[-0.93 -1.19 -0.73  1.43  0.56 -0.25  0.27  2.72  0.87  1.28  0.84 -1.85
  0.01  0.71 -1.23 -1.41 -1.79  0.54  1.80 -0.06  0.70 -0.36 -0.32  0.50
 -0.98 -1.19  0.67 -0.17  0.57  1.39 -0.34 -0.09 -2.39  0.98 -0.23  1.80
 -2.52 -1.10 -0.95 -0.46  1.58  0.58 -0.62  1.94 -0.43 -0.76 -0.41 -0.12
 -1.11  0.46  0.60  0.69  0.67]  [24]
[-0.02  2.00 -0.32  0.37 -3.23 -1.82  0.25  2.90 -0.65 -0.50 -2.59  0.20
  0.91  0.70 -5.78 -0.84 -0.36  0.19  0.61 -0.37  0.92  0.34 -0.31  0.44
  1.16  1.07  0.90 -0.77  2.25  0.34  1.55  0.45 -0.64  3.73 -0.59  3.03
 -1.55  3.01  0.62 -1.23 -1.91 -1.26 -0.38  1.10  0.96  4.00  0.25  0.98
 -2.06  0.96  0.05 -1.30  0.36]  [15]
[ 1.86 -1.78  0.02  0.90 -1.07 -1.93 -0.82  4.04 -0.16 -0.60 -1.75  2.96
  0.18  1.62  1.70 -0.49 -0.79  0.72 -0.80  1.49 -0.81 -0.16  1.31  0.73
  0.56  0.31  0.08  0.06 -0.09 -0.05 -0.40 -2.33  0.11  1.48 -0.07  2.52
  1.47 -2.20  0.25  0.36 -2.28 -0.25  1.08 -5.63  0.65 -0.75  2.37  0.33
  1.34  0.97 -0.39  0.04  0.39]  [16]
[ 0.67  2.23  0.34  0.81 -1.17 -2.72 -0.39  3.46  0.37 -1.17 -1.66 -0.12
 -0.11  1.25 -0.01 -0.45 -2.90  0.88 -0.35  0.43  0.19  0.19 -0.04  1.10
  0.30  1.14 -0.19 -2.23  1.12  0.43  0.97 -0.71  0.27  4.42 -0.59  3.79
 -0.33 -1.40  1.31 -0.56 -2.74 -1.20  0.34 -1.96  0.97  0.83  1.61  0.67
  1.68  1.52  1.23 -1.09 -0.15]  [16]
[ 0.87 -0.51 -0.22 -0.21 -1.15 -0.38  0.13  0.33 -0.38 -0.91 -0.29  1.20
 -0.82  0.64  0.02  0.27  0.49  0.35  0.10 -0.83  0.11 -0.44  0.16  1.82
 -0.15  0.97  0.57 -0.58 -0.43  0.62  0.13  6.52  0.35  0.10  0.75 -0.24
  1.05  0.72  0.85 -0.82 -1.33 -0.36  0.37 -1.84  0.19  0.40  1.03  0.00
  1.37  0.01 -0.92 -0.39 -1.80]  [16]
[-2.33 -1.13 -1.44  0.82  0.01 -1.04  0.95 -1.11  1.83  0.22  1.83 -2.17
 -1.20 -1.25 -1.34  0.88 -0.32  0.70  2.20  0.21  1.08 -0.67 -0.91  4.45
 -0.93 -1.32 -0.37  1.05 -0.08  1.82 -0.12  0.37 -1.34  0.14 -0.41  1.10
 -2.22 -0.74  0.08 -0.90  1.25 -1.09  1.46  3.02  0.44 -1.12 -1.36 -0.42
  0.53  0.59 -0.31 -0.16  0.16]  [24]
[-1.19 -3.24 -1.25  0.92 -0.09 -0.01  0.61  1.27  1.34  0.51  1.35 -0.96
 -0.11 -0.08 -0.12 -0.40 -1.24  0.73  1.42  0.48  1.49 -0.43 -0.77  0.65
 -1.02 -1.08  0.07  0.23 -0.51  1.51 -0.46 -0.48 -0.94  0.25 -0.56  2.11
 -2.43 -2.00 -0.54 -0.11  1.18 -0.18  2.16  1.35 -0.11 -0.12 -0.38  0.45
  0.13  0.89 -0.32  0.13  0.11]  [24]
[ 0.33  1.15 -0.43  0.75 -2.56 -0.81 -0.97  2.33  0.22 -0.45 -1.08  1.87
 -0.35  0.19  0.56 -0.84 -0.07  0.53 -0.74 -0.13  0.49  0.60 -1.18 -0.15
  0.30  1.31 -0.22 -1.01 -0.29 -1.15  0.97 -1.53  2.88  0.72  0.41  1.78
 -0.44 -1.14  0.40 -1.09 -2.27 -0.50  0.89 -0.92  0.70  0.50  1.79  1.12
  1.87 -1.22  0.54 -2.54 -0.38]  [16]
[ 1.10 -1.05  1.74 -0.05 -1.20 -2.74 -1.25  2.39 -0.56 -0.39 -2.43  3.72
 -0.05  0.52  1.66  0.01  0.50  1.44 -1.37  1.03 -0.85  0.75  1.37  1.02
  0.84 -0.29 -0.74 -0.27 -0.93  0.13 -0.12 -3.34  0.74 -0.04 -0.51  1.92
  1.94 -1.88 -0.25  0.47 -1.55  0.07  1.53 -4.03  1.28 -1.34  1.16  0.26
  0.83  0.42  0.00 -1.01  1.10]  [16]
[-1.51 -1.00 -0.74  0.85  0.50 -1.45  0.76  0.84  0.43  1.08 -0.04  0.20
 -0.88 -0.13 -1.15 -0.93 -1.17  0.38  1.15  0.55  0.61 -0.29 -0.47  1.59
  0.41 -1.03  0.01  0.12  0.77  1.60  1.03 -0.17 -1.04  1.71 -0.47  2.12
 -2.03 -0.98 -0.01 -0.68  0.04 -0.76 -0.58  1.06  0.59 -0.14 -0.56  0.15
 -0.06  1.19 -0.01  0.26  0.79]  [24]
[-1.18 -0.38  0.14  0.00 -1.44 -1.19  0.43 -0.39  1.75 -0.69 -0.95 -0.23
 -1.15 -0.25 -1.90 -0.30 -0.29  0.83  1.18 -1.45  0.86  0.63 -2.49  2.94
 -0.49  0.61 -0.37 -0.90  0.32  1.51  1.74  0.76  0.86  0.33  0.03  0.71
 -1.48  1.45  1.87 -0.66 -0.92 -1.27 -0.33  1.72  0.63  1.34 -0.34  0.76
  1.57  0.15  0.54 -1.22 -1.01]  [15]
[ 2.13  0.71  0.43  0.35 -1.89 -1.55 -0.04  1.55  0.04 -1.16 -0.36 -0.35
 -0.11 -0.49 -0.57 -0.34 -0.86  0.22 -0.38 -0.72  0.02 -1.03 -0.80  1.32
  0.26  1.77  0.87 -0.32  1.09 -0.71  0.98  0.55  0.76  2.58  1.02  1.60
  0.23 -0.63  1.52 -0.83 -1.87 -0.71  1.02 -2.48  0.58  0.03  0.82  0.39
  1.45 -0.61 -0.63 -1.29 -1.14]  [16]
[-0.52  0.59 -0.45 -0.64 -2.38 -0.96  0.54  0.72  1.59 -1.74  0.66 -1.71
 -0.63 -1.63 -1.82 -0.44 -0.37  1.08  1.93  0.16  0.83 -0.11 -1.60  2.53
 -0.68  1.61  0.36 -0.34 -0.01 -0.36  0.37  0.86  1.02  2.57  1.29  1.13
 -1.58  0.60  0.51 -2.14 -1.71 -0.60 -1.06  2.58  0.51  0.97  0.43  0.78
  1.94 -0.35  0.30 -2.00 -3.37]  [16]
[ 1.42  0.67 -0.52  0.15 -0.84 -0.34  0.21  0.41 -0.03 -1.59  0.00 -0.28
 -0.17  0.12  0.22  0.78 -1.38  0.95  0.10 -1.37 -0.29  0.87 -0.58  2.04
 -0.31  1.05  0.24 -1.43 -0.51  0.48  0.90  0.31  1.33  1.91  0.72 -0.20
 -0.11  0.01  1.53 -0.48 -1.84 -0.13  0.10  0.64  0.51  0.99  1.02 -0.24
  1.95 -0.22 -0.26 -1.76 -2.36]  [16]
[-0.76  1.16 -1.64 -0.97 -2.17  0.09  0.77 -2.05  1.63 -0.98 -0.07 -2.29
  0.07 -0.15 -0.89  0.94 -0.36  0.60  1.86 -3.40  1.68  0.45 -1.72  1.85
 -1.54  1.15 -1.19 -1.64 -0.09  1.88  0.96  0.17 -1.00  2.38  0.26  0.36
 -2.36  2.22  0.52 -2.35  0.03 -0.33 -0.91  4.75  0.43  1.30 -0.34 -0.30
 -0.37  0.16 -0.41 -1.61 -0.48]  [15]
[-0.55  4.51 -1.24 -1.59 -1.28 -0.35  0.42 -1.72  1.90 -1.96  1.35 -4.25
 -1.48 -0.93 -1.16  3.04 -1.19  1.40  2.53 -1.96  0.62 -0.13 -3.07  5.46
 -1.96  2.15 -1.39 -0.56 -0.59  1.58  1.82  2.13  1.83  3.30  0.56  0.06
 -0.85  1.39  2.64 -2.05 -1.61 -0.58 -0.82  4.51  1.35  1.65  0.67 -0.56
  3.59 -0.18  1.19 -1.63 -3.34]  [16]
[ 0.70 -1.53  0.42 -0.49  1.22 -2.20 -1.42  2.38 -0.43 -1.04 -0.69  2.81
 -0.86  0.57  3.18  0.30 -0.11  0.79 -1.74  2.31 -1.05  0.23  1.38  3.40
  0.18 -1.40 -2.11 -0.64 -1.96  1.80 -0.61 -3.51  0.06  1.12 -1.18  1.14
  2.15 -2.34 -0.10  0.60 -1.77 -0.35  1.73 -2.97  0.47 -1.39  0.92 -0.88
  2.35  2.46 -0.09 -0.78  1.35]  [16]
[-0.55  1.26  0.44 -0.42  1.44 -1.63 -1.65 -0.50  0.82 -0.86  0.57 -0.89
  0.36 -0.33  1.26  1.76 -0.79  0.76  0.75  0.60 -0.31 -0.27 -0.30  1.28
 -0.45  0.30 -1.11  0.04 -0.51 -1.03  0.60 -1.28  1.01  1.87  0.19  2.23
  0.12 -1.35  0.75 -0.52 -1.72 -0.17  0.92  0.77  0.65 -1.28  0.51  0.48
  2.07 -0.45  1.35 -1.40 -0.15]  [16]
[-0.52  2.55 -2.49  0.35 -0.99 -0.89  0.94  2.15  1.24 -1.18 -0.41 -5.38
 -0.40 -0.64 -2.72  0.10 -3.53  2.02  3.00 -0.96  1.19 -0.61 -2.23  3.68
 -1.30  1.04 -0.14 -1.84  0.75  2.70  1.81  2.39 -0.90  5.56  0.22  2.50
 -2.33  1.74  1.57 -1.64 -2.11 -1.55 -1.64  3.17  0.60  3.27  0.49 -0.31
  2.54  1.00  0.08 -0.34 -3.53]  [16]
[ 1.39  1.70 -1.23  1.24 -2.22 -1.06 -0.13  1.73  1.53 -1.09  1.07 -3.33
  0.62 -0.15 -0.89  0.31 -2.04  1.22  1.27 -1.04  1.11 -0.79 -1.36  0.88
 -1.00  2.71  1.06 -0.55  0.26 -0.87 -0.22  1.41  1.26  4.09  2.32  1.98
 -1.50 -0.50  1.53 -0.70 -2.05 -0.30 -0.63  0.47  0.44  0.98  1.75  0.08
  2.05  0.26 -0.09 -0.84 -3.77]  [16]
[-0.21 -1.25  0.27  0.84  0.37 -0.39 -0.44  2.26  1.23 -0.60 -0.26  0.74
 -0.60  0.25  1.35 -1.16 -3.11  0.73 -1.06  0.78 -0.27  0.61 -0.10  0.69
 -0.15 -0.20 -0.56 -0.52 -1.39  0.34  0.08 -1.11  1.65  0.31 -0.32  1.37
  0.58 -2.58  0.07  0.13 -1.70  0.33  0.85 -1.73  0.00 -0.19  1.67  1.22
  3.21  0.32  0.38 -0.69 -1.90]  [16]
[ 0.54 -0.64 -0.77  0.58 -2.41 -1.62  0.52  2.05  0.86 -1.20 -0.46  0.21
 -1.09 -0.31 -0.88 -0.14 -0.31  1.07  1.04 -0.43  0.52 -0.41 -0.61  2.71
  0.18  1.46  0.70 -0.24  0.29  0.27  0.99 -0.38  1.44  2.38  0.86  1.52
 -0.75  0.84  1.07 -1.27 -2.37 -0.91  0.07 -0.59  0.41  1.28  1.36  0.32
  2.00 -0.04 -0.63 -1.95 -2.28]  [16]
[-3.05  0.72 -0.18  1.13  0.36 -0.11  0.65  2.62  0.63  1.54 -0.34 -4.37
  0.88 -1.09 -1.86 -2.98 -1.51  0.62  1.91  2.38 -0.17 -0.52 -0.10  1.06
  0.14 -1.46 -0.09  0.80  2.07 -0.82 -0.31  1.44 -0.64  3.60 -0.25  3.26
 -1.34  0.37 -1.26 -0.96 -0.43 -0.05 -2.77  1.26 -0.63  1.28  0.13  0.36
 -0.56  1.06  0.67 -0.02 -0.76]  [24]
[ 1.94  1.22  0.05  0.29 -1.31 -0.50 -0.95  0.33  0.13 -2.00  0.20  0.43
 -0.61  0.76  0.09  1.26 -0.37  0.60 -0.25 -2.02  0.17  0.15 -0.93  1.20
 -0.34  1.92  0.56 -1.52 -0.99 -0.63  0.61  0.09  2.11  0.77  1.48 -0.37
  0.40 -0.06  1.57 -0.41 -2.03 -0.39  0.56 -0.93  0.69  0.17  1.83  0.56
  3.76 -0.65 -0.05 -1.48 -4.06]  [16]
[-0.11 -2.74 -0.30  0.70 -1.33 -0.42  0.53  1.78  0.16 -1.20 -1.39 -0.70
  0.29  0.49 -0.53 -0.62 -2.13  0.85  0.98 -1.19  0.02  0.32 -1.39 -0.71
 -0.31  1.82  0.94 -1.51  0.67 -0.11  1.50  1.30  1.40  2.52  1.48  2.27
 -1.08  0.23  1.44 -0.67 -2.68  0.53 -0.84 -0.21  0.51  1.87  0.99  1.03
  1.69  0.89  0.60 -0.93 -1.61]  [16]
[-2.74  0.01 -1.01  0.60  1.08  0.43  0.94  1.68  1.32  1.11  1.01 -3.29
  1.28 -1.51 -1.20 -0.42 -2.41  1.53  1.29  1.23  0.69 -0.88 -0.98  0.90
 -0.82 -1.93 -0.87 -0.32  0.00  1.18  0.42  0.73 -1.50  2.29 -0.39  2.43
 -1.36 -0.78 -0.82 -0.82  0.23 -0.29 -1.25  3.23 -0.39  0.24  0.09 -0.20
 -0.33  1.44  0.76  1.33  0.47]  [24]
[ 0.81  3.06 -0.30 -0.15 -1.69 -0.15  0.04  0.50 -0.15 -1.16 -0.82 -1.44
  1.30  0.24 -0.15  0.20 -0.91  0.22 -0.15 -0.49  0.68  0.43 -0.99 -0.53
 -0.49  1.68 -0.37 -0.75  1.08 -0.19  1.08  0.72 -0.30  3.40  0.43  1.21
 -0.90  0.75 -0.48 -0.41 -1.35 -0.94  0.11  1.40  0.32  1.67  0.92  0.20
 -0.70  0.84 -0.21 -0.65  0.00]  [16]
[-0.20  1.26 -0.21  0.72  2.30 -1.04  0.37 -1.67  1.65 -0.71  3.43 -3.73
 -1.17  0.21 -0.56  2.37 -3.09  1.57  1.25  0.55  0.56 -0.75 -0.87  6.32
 -1.58 -0.64 -1.27  0.14 -1.23  2.49  0.47  0.54  0.63  2.58  0.32  0.87
  0.18 -2.64  1.73 -0.61 -1.26 -0.67  0.20  1.09  0.85 -1.24  1.17 -0.61
  4.70  0.86  0.96  0.13 -2.58]  [16]
[ 0.20  1.09 -0.66  0.66 -0.57 -1.52  0.59 -0.94  0.83 -1.49  1.62 -2.30
 -1.48  0.08  5.84  1.18 -1.36  1.02  1.60 -1.70  0.82 -0.75 -1.04  5.18
 -0.72  0.05  0.91  0.01  0.32  0.43  0.54  1.84  1.05  2.80  0.58  0.00
 -0.43  0.45  2.57 -2.03 -0.33 -0.88 -0.56  0.46  0.53  0.51  0.65  0.36
  3.99 -0.21  0.49 -1.09 -3.57]  [16]
[ 2.80 -0.78 -0.49  0.46 -1.68 -1.46 -0.30  1.11  0.09 -0.67  0.02  0.69
  0.80  0.92  1.40  1.47 -0.97  0.58 -0.42 -1.27  0.37  0.15 -0.70 -0.24
 -0.37  0.76  0.61 -0.96 -0.17  0.73  0.20 -2.55 -0.37  0.75 -0.19  0.83
 -0.42 -1.76  0.90  0.05 -0.66 -0.52  1.27 -1.59  0.71 -0.88  0.99 -0.07
 -0.19 -0.26 -0.81 -1.27  1.70]  [16]
[ 2.35  1.96 -0.37  0.11 -0.25 -1.71  0.02  0.80 -0.07 -0.72 -0.63 -0.11
 -0.68  1.08 -0.10  1.54 -2.12  0.97 -0.19 -0.47 -0.58  0.29 -0.01  2.79
 -0.64  0.63 -0.34 -1.26  0.75  2.22  0.98 -0.23 -0.75  2.08 -0.74  0.37
  0.51 -0.69  1.81  0.47 -1.53 -0.69  0.95 -1.67  1.07  0.49  0.84 -0.32
  1.95  1.63  0.28  0.14  0.16]  [16]

[-1.60 -3.00  0.29  0.51 -0.68 -1.20 -1.84 -0.11 -0.18  0.25 -0.40  0.67
  0.80  1.02  0.52 -1.99  1.26 -0.56  1.78 -0.89  0.28 -1.69 -0.29  0.12
  0.53  1.51 -1.75 -0.10 -1.04 -1.37 -0.49  0.13 -0.35  0.73 -1.08  1.13
  0.96 -0.55 -1.00  0.42  0.28 -1.38 -0.32  0.06  0.55 -0.25 -1.30 -0.10
 -1.68 -2.14  0.16  1.43  0.50]  (84)
[-0.54 -3.60  1.28  1.00 -0.22 -2.77 -3.06 -1.01  0.49 -0.82  0.20  2.78
  0.56  3.08  0.55 -3.30  0.78 -1.33  4.33 -0.52  0.27 -1.54 -0.26  0.13
  0.61  1.47  1.59  2.86 -1.98 -2.12 -0.20  0.21 -0.40 -0.45 -3.30  1.45
  0.65 -0.29  0.04  1.63  2.72 -1.31 -3.35 -1.37  1.82 -2.27 -3.08 -0.30
 -2.91 -2.77 -2.13  1.65 -0.31]  (84)
[-1.65 -1.25  0.81  1.16  0.23 -1.31 -3.52  0.26  0.47  1.36 -0.04 -0.43
  0.65  0.04 -0.34 -1.24  2.14 -0.64 -0.39 -1.76 -0.09 -1.42  0.54  0.14
  0.38  1.40 -2.67 -0.19 -3.24 -1.84 -1.72 -0.96  0.10  2.50 -0.09 -1.07
  0.55 -0.37 -0.49  0.54 -0.75 -0.36 -0.02  0.34 -0.02 -1.25 -3.11  0.30
 -1.01 -2.89  0.14  0.86 -0.54]  (89)
[ 0.39 -2.01  0.21 -0.60 -0.53 -0.24  0.17 -1.10 -0.01 -2.54  0.00 -0.31
 -0.50  2.11  0.69 -1.06 -0.89  0.29  1.87  0.64 -0.49  1.06 -0.51  0.14
 -0.88  0.79  1.29  2.32  1.94 -1.61  0.16  0.48 -1.25 -1.19 -0.53  1.12
  0.16  0.03  1.95  0.64 -1.64 -0.78 -2.80 -1.15  1.07 -1.16 -0.79 -0.49
 -0.97  0.09 -0.96 -0.26 -0.28]  (87)
[ 0.10 -1.83  0.15  0.06 -0.30 -0.53  1.06 -0.43 -0.50 -0.83  0.31  2.18
 -0.29  1.56 -0.17 -0.93 -0.21 -0.44  2.00  0.50  0.18 -0.31  0.39  0.03
 -1.05  0.22  0.29  0.21  1.15 -0.06  0.42  0.80 -0.48 -1.77 -1.55  1.28
 -0.02 -0.70  0.34  0.99  1.27 -0.66 -1.14 -0.60  0.60 -0.46  0.85 -0.73
 -4.10  0.30 -1.04  0.17  0.37]  (79)
